Below is a small trained network, with its code and all its weights. Each question gives an input and a target symbol and asks what happens when units are switched off, that is, made to give their printed mean instead of their output.

import numpy as np


def w(rows, s, z=0):
    codes = np.array(rows[::2]) - 128.0
    scale = np.full(codes.shape[1], s)
    scale[-1] = z or s
    return codes * scale


def f(y):
    return y / 2 * (1 + np.tanh(0.7978845608 * (y + 0.044715 * y**3)))


def softmax(a):
    e = np.exp(a - a.max(-1, keepdims=True))
    return e / e.sum(-1, keepdims=True)


def log_softmax(a):
    a = a - a.max(-1, keepdims=True)
    return a - np.log(np.exp(a).sum(-1, keepdims=True))


def net(x, mask):
    ids = ['ΓΘΛβεζημξπστφω'.index(c) for c in x.split()]
    T = len(ids)
    res = E[ids] + P[:T]
    u = 0
    for l in range(2):
        r = res
        for j in range(3):
            rows = slice(4 * j, 4 * j + 4)
            q, k, v = (r @ M[l][rows].T for M in (Q, K, V))
            z = softmax(np.where(np.tri(T) > 0, q @ k.T / 4**0.5, -1e9)) @ v
            o = O[l][rows]
            res = res + np.where(mask[u + j], z, o[:, -1]) @ o[:, :-1]
        u += 3
        y = f(res @ A[l][:, :-1].T + A[l][:, -1])
        res = res + np.where(mask[u : u + 4], y, B[l][:, -1]) @ B[l][:, :-1]
        u += 4
    return log_softmax(res[-1] @ U[:, :-1].T + U[:, -1])


Q, K, V, O, A, B = {}, {}, {}, {}, {}, {}
E = w([
[100,103,109],'Γ',
[137,72,69],'Θ',
[113,81,109],'Λ',
[136,2,137],'β',
[87,101,135],'ε',
[90,137,99],'ζ',
[98,59,159],'η',
[112,35,171],'μ',
[69,171,107],'ξ',
[111,144,41],'π',
[109,103,95],'σ',
[90,180,61],'τ',
[107,192,18],'φ',
[92,136,95],'ω',
],0.0096)
P = w([
[125,120,116],'0',
[210,76,117],'1',
[143,191,133],'2',
[196,104,91],'3',
[80,155,114],'4',
[196,144,123],'5',
[95,92,144],'6',
[185,153,133],'7',
[105,85,150],'8',
[183,152,140],'9',
[73,106,172],'10',
[192,197,148],'11',
[119,3,106],'12',
[180,162,145],'13',
],0.018)
Q[0] = w([
[217,180,255],'L0H1',
[66,251,211],'L0H1',
[131,199,182],'L0H1',
[196,210,170],'L0H1',
[106,107,111],'L0H2',
[127,157,146],'L0H2',
[164,119,70],'L0H2',
[185,182,104],'L0H2',
[147,126,79],'L0H3',
[251,154,165],'L0H3',
[205,181,245],'L0H3',
[224,53,183],'L0H3',
],0.008)
K[0] = w([
[244,147,123],'L0H1',
[184,147,101],'L0H1',
[188,135,87],'L0H1',
[216,108,113],'L0H1',
[153,118,139],'L0H2',
[105,88,97],'L0H2',
[146,143,76],'L0H2',
[141,91,126],'L0H2',
[115,167,125],'L0H3',
[119,121,49],'L0H3',
[145,64,71],'L0H3',
[50,58,62],'L0H3',
],0.011)
V[0] = w([
[154,96,125],'L0H1',
[150,102,122],'L0H1',
[106,38,185],'L0H1',
[5,127,139],'L0H1',
[76,124,112],'L0H2',
[49,109,74],'L0H2',
[78,139,134],'L0H2',
[94,118,102],'L0H2',
[231,177,124],'L0H3',
[142,145,59],'L0H3',
[166,76,123],'L0H3',
[187,68,137],'L0H3',
],0.015)
O[0] = w([
[130,123,65,165],'L0H1',
[137,125,68,164],'L0H1',
[107,196,60,108],'L0H1',
[96,223,246,89],'L0H1',
[191,215,140,115],'L0H2',
[175,238,153,174],'L0H2',
[168,149,114,64],'L0H2',
[179,172,132,154],'L0H2',
[132,2,144,161],'L0H3',
[191,87,143,252],'L0H3',
[101,114,23,180],'L0H3',
[124,102,58,168],'L0H3',
],0.0084,0.0036)
A[0] = w([
[47,76,29,180],'L0N1',
[166,1,172,164],'L0N2',
[44,91,171,139],'L0N3',
[80,24,74,5],'L0N4',
],0.0071,0.0021)
B[0] = w([
[178,132,173,254],'L0N1',
[87,206,37,238],'L0N2',
[2,70,56,157],'L0N3',
[133,208,191,222],'L0N4',
],0.0079,0.0055)
Q[1] = w([
[130,42,132],'L1H1',
[174,109,43],'L1H1',
[104,159,132],'L1H1',
[157,207,133],'L1H1',
[130,174,169],'L1H2',
[167,72,170],'L1H2',
[168,86,91],'L1H2',
[51,93,126],'L1H2',
[107,97,162],'L1H3',
[134,118,182],'L1H3',
[252,189,113],'L1H3',
[105,91,209],'L1H3',
],0.017)
K[1] = w([
[181,121,79],'L1H1',
[163,206,143],'L1H1',
[98,72,133],'L1H1',
[74,254,135],'L1H1',
[78,99,175],'L1H2',
[132,178,154],'L1H2',
[153,192,146],'L1H2',
[143,25,112],'L1H2',
[116,36,138],'L1H3',
[116,66,175],'L1H3',
[133,225,160],'L1H3',
[70,119,121],'L1H3',
],0.016)
V[1] = w([
[38,172,140],'L1H1',
[117,193,154],'L1H1',
[194,116,126],'L1H1',
[237,45,68],'L1H1',
[103,159,75],'L1H2',
[43,146,73],'L1H2',
[40,142,116],'L1H2',
[169,142,58],'L1H2',
[119,142,81],'L1H3',
[124,146,227],'L1H3',
[101,138,250],'L1H3',
[168,117,158],'L1H3',
],0.012)
O[1] = w([
[110,28,179,107],'L1H1',
[116,100,248,254],'L1H1',
[113,230,120,187],'L1H1',
[163,205,58,90],'L1H1',
[209,43,146,169],'L1H2',
[129,1,106,39],'L1H2',
[145,61,141,10],'L1H2',
[205,130,108,253],'L1H2',
[174,50,95,137],'L1H3',
[56,194,255,190],'L1H3',
[42,158,246,157],'L1H3',
[121,222,128,150],'L1H3',
],0.0067,0.0059)
A[1] = w([
[180,215,254,1],'L1N1',
[236,100,115,118],'L1N2',
[212,91,59,137],'L1N3',
[194,243,34,137],'L1N4',
],0.0057,0.0088)
B[1] = w([
[97,15,21,217],'L1N1',
[60,122,98,202],'L1N2',
[2,193,62,232],'L1N3',
[241,87,216,251],'L1N4',
],0.0056,0.014)
U = w([
[178,123,183,192],'Γ',
[165,226,114,78],'Θ',
[119,152,120,154],'Λ',
[98,174,72,75],'β',
[219,74,234,115],'ε',
[153,143,197,159],'ζ',
[152,63,160,91],'η',
[17,112,60,36],'μ',
[80,108,189,4],'ξ',
[247,210,235,209],'π',
[158,153,159,166],'σ',
[7,250,99,196],'τ',
[129,254,159,54],'φ',
[153,151,195,150],'ω',
],0.0049,0.0037)

Each question gives the input, a string of symbols that net reads in full, and the target symbol t.
The units are the heads (4 rows each of Q, K, V and O) and the neurons (one row each of A and B). Each row of codes is followed by its name. A weight is (code - 128) times the scale printed after its matrix; where a second scale follows, it is the last column's (O, A, B and U).
mask holds one flag per unit, layer by layer, with each layer's heads first. A switched-off unit (its flag False) gives its mean, the last column of its rows in O or B, instead of its output. The means were averaged over made-up inputs and are rounded, as every weight is.
A unit's drop is (log p(t) with every unit on - log p(t) with that unit switched off) / (log p(t) with every unit on - log p(t) with every unit switched off).
The circuit of an input: a set's keep is (log p(t) with only the set's units on - log p(t) with every unit switched off) / (log p(t) with every unit on - log p(t) with every unit switched off). Starting from the 12 units with the biggest drops (on a tie, the unit counted first), units are removed one at a time, each time the one whose removal leaves the highest keep (on an exact tie, the one counted first), for as long as the keep stays at least 0.8.
circuit, biggest first: the units of the circuit, biggest drop first
unit that matters most: the unit with the biggest drop
k most important neurons of layer l: the k neurons of layer l with the biggest drops, biggest first
which heads matter: for each layer, one digit per head in row order, 1 if its drop is at least 0.15 and else 0, layers parted by /
drop when u is switched off: that unit's drop, to one decimal
input φ Θ Λ φ ξ ξ Λ, target ξ: 2 most important neurons of layer 0 -> L0N2, L0N4
input Γ μ ξ φ τ, target ξ: circuit, biggest first -> L0H1, L0H3, L1H1, L1H2
input ε Θ β π, target ε: unit that matters most -> L0H1
input Θ τ η π, target Θ: which heads matter -> 000 / 101
input τ Γ σ μ η π π π ε ξ μ Γ β η, target τ: 2 most important neurons of layer 0 -> L0N2, L0N3
input μ ζ φ τ τ β, target μ: 2 most important neurons of layer 0 -> L0N4, L0N2
input β μ ξ Θ ξ τ π Θ τ μ, target β: which heads matter -> 100 / 001
input τ τ τ τ ζ ω β, target τ: which heads matter -> 101 / 101
input β Θ φ, target β: circuit, biggest first -> L1H3, L0H1
input τ Θ τ μ τ ξ Λ ε Θ μ β π τ ζ, target τ: which heads matter -> 111 / 011
input β φ Θ Θ μ ε ε μ π ξ μ ω π ξ, target β: 2 most important neurons of layer 1 -> L1N3, L1N2
input ε ω β β, target ε: which heads matter -> 111 / 110
input μ π τ τ τ μ π Θ ω μ, target μ: which heads matter -> 111 / 011
input τ η Γ, target τ: 2 most important neurons of layer 1 -> L1N4, L1N1
input Θ σ ξ μ Λ ξ, target Θ: which heads matter -> 100 / 101
input τ Θ ξ σ, target τ: unit that matters most -> L0N2
input τ τ τ τ π Θ Λ π Θ τ π Γ ε φ, target τ: 2 most important neurons of layer 0 -> L0N2, L0N3
input τ Θ Θ σ Λ π τ Θ τ π π μ, target τ: 2 most important neurons of layer 1 -> L1N4, L1N1
input π σ μ β Θ ξ ε π π ξ μ τ Θ τ, target π: 2 most important neurons of layer 0 -> L0N2, L0N3
input μ φ τ Θ, target μ: unit that matters most -> L0H3
input Θ φ τ μ, target Θ: 2 most important neurons of layer 1 -> L1N4, L1N3
input π φ ζ ω β Θ ζ μ, target π: 2 most important neurons of layer 1 -> L1N4, L1N3
input β τ π μ τ η ξ π φ Γ ε τ Λ ε, target β: which heads matter -> 101 / 001
input μ μ Θ τ ξ Θ β τ Λ τ τ π, target μ: 3 most important neurons of layer 1 -> L1N3, L1N2, L1N4
input π τ τ ε η τ τ μ τ ε τ π Γ τ, target π: 3 most important neurons of layer 0 -> L0N2, L0N4, L0N3
input μ π Θ σ τ π μ μ ω ζ π π φ η, target μ: 3 most important neurons of layer 1 -> L1N3, L1N2, L1N4
input ε η η τ μ π π η τ μ π Γ ζ Λ, target ε: most important neuron of layer 0 -> L0N1
input τ τ μ τ, target τ: 2 most important neurons of layer 1 -> L1N4, L1N1
input τ π Γ σ π ξ μ ε Θ ξ σ ω τ μ, target τ: drop when L0N2 is switched off -> 0.4
input π Λ μ η, target π: drop when L1N2 is switched off -> 0.1
